Below is a small trained network, with its code and all its weights. Each question gives an input and a target symbol and asks what happens when units are switched off, that is, made to give their printed mean instead of their output.

import numpy as np


def w(rows, s, z=0):
    codes = np.array(rows[::2]) - 128.0
    scale = np.full(codes.shape[1], s)
    scale[-1] = z or s
    return codes * scale


def f(y):
    return np.maximum(y, 0)


def softmax(a):
    e = np.exp(a - a.max(-1, keepdims=True))
    return e / e.sum(-1, keepdims=True)


def log_softmax(a):
    a = a - a.max(-1, keepdims=True)
    return a - np.log(np.exp(a).sum(-1, keepdims=True))


def net(x, mask):
    ids = ['ΘΞΣΩαβδζλμπφ'.index(c) for c in x.split()]
    T = len(ids)
    res = E[ids] + P[:T]
    u = 0
    for l in range(2):
        r = res
        for j in range(2):
            rows = slice(4 * j, 4 * j + 4)
            q, k, v = (r @ M[l][rows].T for M in (Q, K, V))
            z = softmax(np.where(np.tri(T) > 0, q @ k.T / 4**0.5, -1e9)) @ v
            o = O[l][rows]
            res = res + np.where(mask[u + j], z, o[:, -1]) @ o[:, :-1]
        u += 2
        y = f(res @ A[l][:, :-1].T + A[l][:, -1])
        res = res + np.where(mask[u : u + 4], y, B[l][:, -1]) @ B[l][:, :-1]
        u += 4
    return log_softmax(res[-1] @ U[:, :-1].T + U[:, -1])


Q, K, V, O, A, B = {}, {}, {}, {}, {}, {}
E = w([
[189,127,214,73,177,86,144],'Θ',
[163,152,76,123,137,224,171],'Ξ',
[75,179,77,184,139,150,223],'Σ',
[96,188,169,55,92,95,101],'Ω',
[97,133,161,132,177,111,104],'α',
[51,139,4,131,138,130,108],'β',
[123,57,109,104,160,131,54],'δ',
[185,164,171,170,98,156,102],'ζ',
[152,130,135,54,166,190,56],'λ',
[88,118,85,38,119,131,170],'μ',
[98,105,54,189,41,117,53],'π',
[187,191,56,76,213,59,95],'φ',
],0.017)
P = w([
[97,96,95,157,139,241,120],'0',
[236,35,122,119,77,34,103],'1',
[89,141,138,152,118,167,136],'2',
[48,189,159,156,142,185,148],'3',
[113,153,183,139,97,74,138],'4',
[151,138,184,125,56,3,140],'5',
[120,145,169,144,86,88,140],'6',
],0.0063)
Q[0] = w([
[60,103,182,117,114,83,183],'L0H0',
[89,166,208,198,174,128,16],'L0H0',
[220,207,139,156,164,104,165],'L0H0',
[169,194,98,144,161,30,2],'L0H0',
[214,146,50,102,245,160,153],'L0H1',
[133,240,192,87,75,28,104],'L0H1',
[83,2,130,131,86,164,16],'L0H1',
[162,192,255,42,169,99,21],'L0H1',
],0.014)
K[0] = w([
[80,145,166,134,79,97,180],'L0H0',
[115,175,188,159,115,155,75],'L0H0',
[238,194,147,150,106,114,149],'L0H0',
[150,171,147,133,128,68,6],'L0H0',
[215,125,71,77,169,165,153],'L0H1',
[134,219,151,122,76,97,81],'L0H1',
[63,39,139,148,163,140,27],'L0H1',
[178,190,225,102,147,140,45],'L0H1',
],0.017)
V[0] = w([
[129,127,135,162,136,128,63],'L0H0',
[240,2,94,99,115,39,119],'L0H0',
[123,156,133,141,149,122,91],'L0H0',
[171,83,97,77,92,102,212],'L0H0',
[137,202,144,87,70,138,106],'L0H1',
[157,234,74,130,2,104,166],'L0H1',
[148,238,116,87,27,123,135],'L0H1',
[121,70,136,137,177,136,124],'L0H1',
],0.0041)
O[0] = w([
[117,128,141,137,152,122,98,175],'L0H0',
[6,204,129,161,196,253,131,114],'L0H0',
[124,114,130,134,128,116,111,172],'L0H0',
[107,163,117,124,128,177,169,63],'L0H0',
[105,159,177,130,157,137,108,235],'L0H1',
[141,157,159,103,98,159,154,204],'L0H1',
[116,167,177,119,131,148,127,246],'L0H1',
[134,110,106,134,123,124,130,75],'L0H1',
],0.0062,0.0014)
A[0] = w([
[43,107,109,89,136,106,188,192],'L0N0',
[132,141,168,223,158,164,98,156],'L0N1',
[103,132,119,176,138,108,243,17],'L0N2',
[16,29,162,88,130,121,138,6],'L0N3',
],0.011,0.0022)
B[0] = w([
[133,124,106,48,103,29,134,254],'L0N0',
[208,116,197,101,84,2,143,240],'L0N1',
[198,22,184,141,5,74,157,187],'L0N2',
[252,54,142,119,77,56,141,216],'L0N3',
],0.008,0.0028)
Q[1] = w([
[151,193,17,43,183,174,63],'L1H0',
[165,4,47,175,193,232,183],'L1H0',
[242,145,149,189,98,158,48],'L1H0',
[119,113,5,192,56,141,87],'L1H0',
[171,180,193,119,92,144,17],'L1H1',
[153,188,9,84,110,204,84],'L1H1',
[75,204,169,65,146,10,169],'L1H1',
[38,35,86,95,128,156,44],'L1H1',
],0.015)
K[1] = w([
[123,146,34,117,240,194,115],'L1H0',
[187,29,70,152,172,196,227],'L1H0',
[168,79,169,215,176,123,4],'L1H0',
[56,65,22,230,135,114,149],'L1H0',
[119,199,192,125,90,180,63],'L1H1',
[87,132,33,169,207,218,101],'L1H1',
[118,246,92,77,88,27,127],'L1H1',
[48,21,131,153,162,80,6],'L1H1',
],0.014)
V[1] = w([
[93,96,212,45,202,115,162],'L1H0',
[171,126,192,121,156,154,158],'L1H0',
[133,180,101,69,98,150,91],'L1H0',
[60,159,104,24,119,108,96],'L1H0',
[121,81,198,137,162,206,29],'L1H1',
[50,116,116,73,254,11,112],'L1H1',
[161,223,82,38,40,168,15],'L1H1',
[198,158,129,31,164,230,206],'L1H1',
],0.0079)
O[1] = w([
[61,93,107,58,218,199,176,125],'L1H0',
[131,159,110,83,187,103,152,115],'L1H0',
[119,114,147,108,75,194,72,171],'L1H0',
[75,76,141,102,91,242,82,180],'L1H0',
[76,109,255,94,97,81,197,70],'L1H1',
[163,6,87,231,223,106,197,153],'L1H1',
[211,97,248,148,86,216,90,254],'L1H1',
[123,222,171,153,150,221,180,108],'L1H1',
],0.0067,0.0069)
A[1] = w([
[107,183,127,172,227,190,11,58],'L1N0',
[71,89,30,152,106,206,114,183],'L1N1',
[87,199,6,157,117,113,62,74],'L1N2',
[107,90,102,207,112,127,1,6],'L1N3',
],0.0092,0.0017)
B[1] = w([
[100,105,46,254,89,90,66,203],'L1N0',
[175,165,131,21,168,78,150,200],'L1N1',
[2,131,132,119,145,213,108,189],'L1N2',
[100,169,185,177,200,131,226,255],'L1N3',
],0.0084,0.0099)
U = w([
[203,162,96,202,192,103,59,166],'Θ',
[95,164,132,114,190,65,26,5],'Ξ',
[142,139,132,143,143,89,113,61],'Σ',
[115,185,158,127,229,107,177,168],'Ω',
[172,219,177,105,194,7,15,76],'α',
[103,128,81,145,73,68,126,208],'β',
[119,79,201,126,165,138,16,217],'δ',
[90,144,181,207,107,65,164,83],'ζ',
[189,220,115,163,132,169,156,89],'λ',
[117,40,146,139,139,2,102,137],'μ',
[140,131,131,146,136,95,129,61],'π',
[193,113,93,96,130,107,129,175],'φ',
],0.0073,0.0031)

Each question gives the input, a string of symbols that net reads in full, and the target symbol t.
The units are the heads (4 rows each of Q, K, V and O) and the neurons (one row each of A and B). Each row of codes is followed by its name. A weight is (code - 128) times the scale printed after its matrix; where a second scale follows, it is the last column's (O, A, B and U).
mask holds one flag per unit, layer by layer, with each layer's heads first. A switched-off unit (its flag False) gives its mean, the last column of its rows in O or B, instead of its output. The means were averaged over made-up inputs and are rounded, as every weight is.
A unit's drop is (log p(t) with every unit on - log p(t) with that unit switched off) / (log p(t) with every unit on - log p(t) with every unit switched off).
The circuit of an input: a set's keep is (log p(t) with only the set's units on - log p(t) with every unit switched off) / (log p(t) with every unit on - log p(t) with every unit switched off). Starting from all 12 units, units are removed one at a time, each time the one whose removal leaves the highest keep (on an exact tie, the one counted first), for as long as the keep stays at least 0.8.
circuit, biggest first: the units of the circuit, biggest drop first
k most important neurons: the k neurons with the biggest drops, biggest first
k most important neurons of layer l: the k neurons of layer l with the biggest drops, biggest first
drop of u: that unit's drop, to one decimal
input ζ β Ω Ω Ξ α α, target δ: circuit, biggest first : [L1H0 L1H1]
input α λ ζ λ Ξ δ, target μ: circuit, biggest first : [L1H1]
input ζ λ π β α, target α: circuit, biggest first : [L0N1 L1H0 L1H1]
input Σ μ λ Ω λ Ξ, target λ: circuit, biggest first : [L1H1 L0H0]
input φ λ Ω μ Σ, target β: circuit, biggest first : [L0N2 L1H1]
input Σ δ λ π, target ζ: circuit, biggest first : [L1H0 L1N3]
input π β β φ, target Θ: circuit, biggest first : [L1H1 L1N0]
input μ Ω Σ μ Θ, target Θ: 2 most important neurons : [L0N0 L0N3]
input Ω Σ Ξ β Ξ α, target Ξ: circuit, biggest first : [L0N2 L0N0 L1H1 L1N2]
input Θ λ μ Σ λ α, target Ξ: 2 most important neurons : [L0N2 L1N2]
input ζ Θ δ, target μ: circuit, biggest first : [L1H1 L0H1]
input λ β Σ δ μ α, target Θ: 3 most important neurons : [L0N0 L1N0 L0N3]
input φ φ δ Σ, target β: circuit, biggest first : [L1H1 L0N2]
input φ Ω λ π π Θ, target δ: most important neuron : [L1N3]
input Θ Θ π ζ λ Θ, target α: 2 most important neurons : [L0N1 L1N3]
input π ζ μ, target φ: 2 most important neurons : [L0N0 L1N1]
input Ω λ μ φ α λ Θ, target Θ: 2 most important neurons : [L0N0 L1N0]
input Ω λ μ Ω α, target δ: drop of L0H1 : 1.0
input μ π Θ Ξ μ Ω, target δ: drop of L0N1 : 0.0
input Θ α Ω Ω Ω Ξ μ, target φ: drop of L1H1 : 0.3
input π Θ λ λ Ξ Σ φ, target Θ: most important neuron of layer 0 : [L0N2]
